Below are the code and all the weights of a small trained network. Each question names an input and a target symbol and asks about switching units off, where a switched-off unit gives its printed mean instead of its output.

import numpy as np


def w(rows, s, z=0):
    codes = np.array(rows[::2]) - 128.0
    scale = np.full(codes.shape[1], s)
    scale[-1] = z or s
    return codes * scale


def norm(h):
    return h / np.sqrt((h * h).mean(-1, keepdims=True) + 1e-5)


def f(y):
    return y / 2 * (1 + np.tanh(0.7978845608 * (y + 0.044715 * y**3)))


def softmax(a):
    e = np.exp(a - a.max(-1, keepdims=True))
    return e / e.sum(-1, keepdims=True)


def log_softmax(a):
    a = a - a.max(-1, keepdims=True)
    return a - np.log(np.exp(a).sum(-1, keepdims=True))


def net(x, mask):
    ids = ['αβγεζλμξπψω'.index(c) for c in x.split()]
    T = len(ids)
    res = E[ids] + P[:T]
    r = norm(res)
    for j in range(2):
        rows = slice(2 * j, 2 * j + 2)
        q, k, v = (r @ M[0][rows].T for M in (Q, K, V))
        z = softmax(np.where(np.tri(T) > 0, q @ k.T / 2**0.5, -1e9)) @ v
        o = O[0][rows]
        res = res + np.where(mask[j], z, o[:, -1]) @ o[:, :-1]
    y = f(norm(res) @ A[0][:, :-1].T + A[0][:, -1])
    res = res + np.where(mask[2:6], y, B[0][:, -1]) @ B[0][:, :-1]
    return log_softmax(norm(res)[-1] @ U[:, :-1].T + U[:, -1])


Q, K, V, O, A, B = {}, {}, {}, {}, {}, {}
E = w([
[157,116,169,188,172,94],'α',
[63,142,77,144,251,93],'β',
[134,123,161,182,170,89],'γ',
[123,79,175,99,175,86],'ε',
[135,137,158,241,65,21],'ζ',
[158,152,155,162,166,124],'λ',
[156,127,174,177,176,92],'μ',
[36,163,154,190,132,178],'ξ',
[160,138,158,174,160,128],'π',
[140,124,185,183,165,97],'ψ',
[157,118,170,187,163,101],'ω',
],0.0018)
P = w([
[121,134,83,75,85,152],'0',
[207,53,78,192,169,251],'1',
[77,176,216,116,143,60],'2',
[185,89,120,182,177,209],'3',
[71,161,202,124,133,65],'4',
[169,95,134,176,178,190],'5',
[62,157,200,129,133,59],'6',
],0.0023)
Q[0] = w([
[41,239,220,8,52,3],'h0',
[213,45,186,231,173,192],'h0',
[172,79,126,185,76,228],'h1',
[22,242,155,16,47,14],'h1',
],0.004)
K[0] = w([
[73,141,209,231,244,139],'h0',
[175,185,35,92,84,189],'h0',
[185,146,46,144,47,137],'h1',
[108,96,237,254,230,135],'h1',
],0.004)
V[0] = w([
[40,178,196,166,42,246],'h0',
[181,237,55,147,215,253],'h0',
[80,193,52,230,68,58],'h1',
[254,43,160,164,31,130],'h1',
],0.0038)
O[0] = w([
[51,91,253,220,41,242,93],'h0',
[22,220,125,57,196,138,4],'h0',
[137,217,106,246,115,47,238],'h1',
[235,229,248,99,139,174,95],'h1',
],0.0042,0.00024)
A[0] = w([
[104,2,200,48,129,103,252],'n0',
[211,28,72,19,113,97,47],'n1',
[95,151,134,71,26,95,64],'n2',
[144,178,112,72,161,132,99],'n3',
],0.0039,0.0021)
B[0] = w([
[194,78,19,96,52,254,253],'n0',
[137,70,97,142,35,165,138],'n1',
[222,105,171,226,209,107,94],'n2',
[122,102,144,37,137,168,116],'n3',
],0.0035,0.0026)
U = w([
[236,209,152,56,217,87,45],'α',
[29,66,29,76,243,31,197],'β',
[201,183,24,213,228,32,97],'γ',
[231,2,15,55,9,221,225],'ε',
[210,223,224,235,41,27,234],'ζ',
[33,233,120,33,226,218,32],'λ',
[227,166,97,14,242,131,5],'μ',
[12,98,238,233,62,214,242],'ξ',
[45,230,215,31,184,234,23],'π',
[221,95,245,232,121,235,77],'ψ',
[246,227,217,58,240,145,54],'ω',
],0.0037,0.0024)

Each question gives the input, a string of symbols that net reads in full, and the target symbol t.
The units are the heads (2 rows each of Q, K, V and O) and the neurons (one row each of A and B). Each row of codes is followed by its name. A weight is (code - 128) times the scale printed after its matrix; where a second scale follows, it is the last column's (O, A, B and U).
mask holds one flag per unit, heads first, then neurons. A switched-off unit (its flag False) gives its mean, the last column of its rows in O or B, instead of its output. The means were averaged over made-up inputs and are rounded, as every weight is.
A unit's drop is (log p(t) with every unit on - log p(t) with that unit switched off) / (log p(t) with every unit on - log p(t) with every unit switched off).
The circuit of an input: a set's keep is (log p(t) with only the set's units on - log p(t) with every unit switched off) / (log p(t) with every unit on - log p(t) with every unit switched off). Starting from all 6 units, units are removed one at a time, each time the one whose removal leaves the highest keep (on an exact tie, the one counted first), for as long as the keep stays at least 0.8.
units of the circuit, in order: the units of the circuit, biggest drop first
top k neurons: the k neurons with the biggest drops, biggest first
which heads matter: for each layer, one digit per head in row order, 1 if its drop is at least 0.15 and else 0, layers parted by /
drop when u is switched off: that unit's drop, to one decimal
input β ζ ψ ψ ξ ξ, target β: units of the circuit, in order	h1; h0
input γ π γ β ζ ξ, target γ: which heads matter	11
input ζ λ π ε, target ζ: which heads matter	01
input ξ ε ω ε, target ξ: which heads matter	10
input ξ ψ ε λ, target ξ: which heads matter	10
input β ψ ψ, target β: top 2 neurons	n1; n0
input ξ μ ξ ξ γ γ, target ξ: which heads matter	10
input β ψ ψ γ ε, target ε: which heads matter	00
input π ξ β μ λ, target β: units of the circuit, in order	h1
input ε ε ξ ω ε β, target ε: units of the circuit, in order	h1; n1; h0
input γ ζ ω ζ, target γ: units of the circuit, in order	h0; h1
input ξ ξ ε ξ ε ω, target ξ: which heads matter	10
input ζ α α ζ, target ζ: which heads matter	01
input ξ β α γ γ, target β: which heads matter	01
input ψ λ ω μ λ β ω, target β: which heads matter	11
input ε ε α β γ ξ, target ε: which heads matter	11
input ζ λ λ λ, target ζ: which heads matter	01
input γ ψ μ ξ ψ ε, target γ: units of the circuit, in order	h1
input β α ζ π ψ ψ, target β: drop when h0 is switched off	0.2
input ξ ε ψ ζ, target ξ: units of the circuit, in order	h0
input ε ζ ζ β λ ε λ, target ε: drop when h1 is switched off	1.2
input α ω β γ α, target β: drop when h1 is switched off	0.4
input ξ ε ψ ψ ψ μ π, target ε: drop when h1 is switched off	1.2
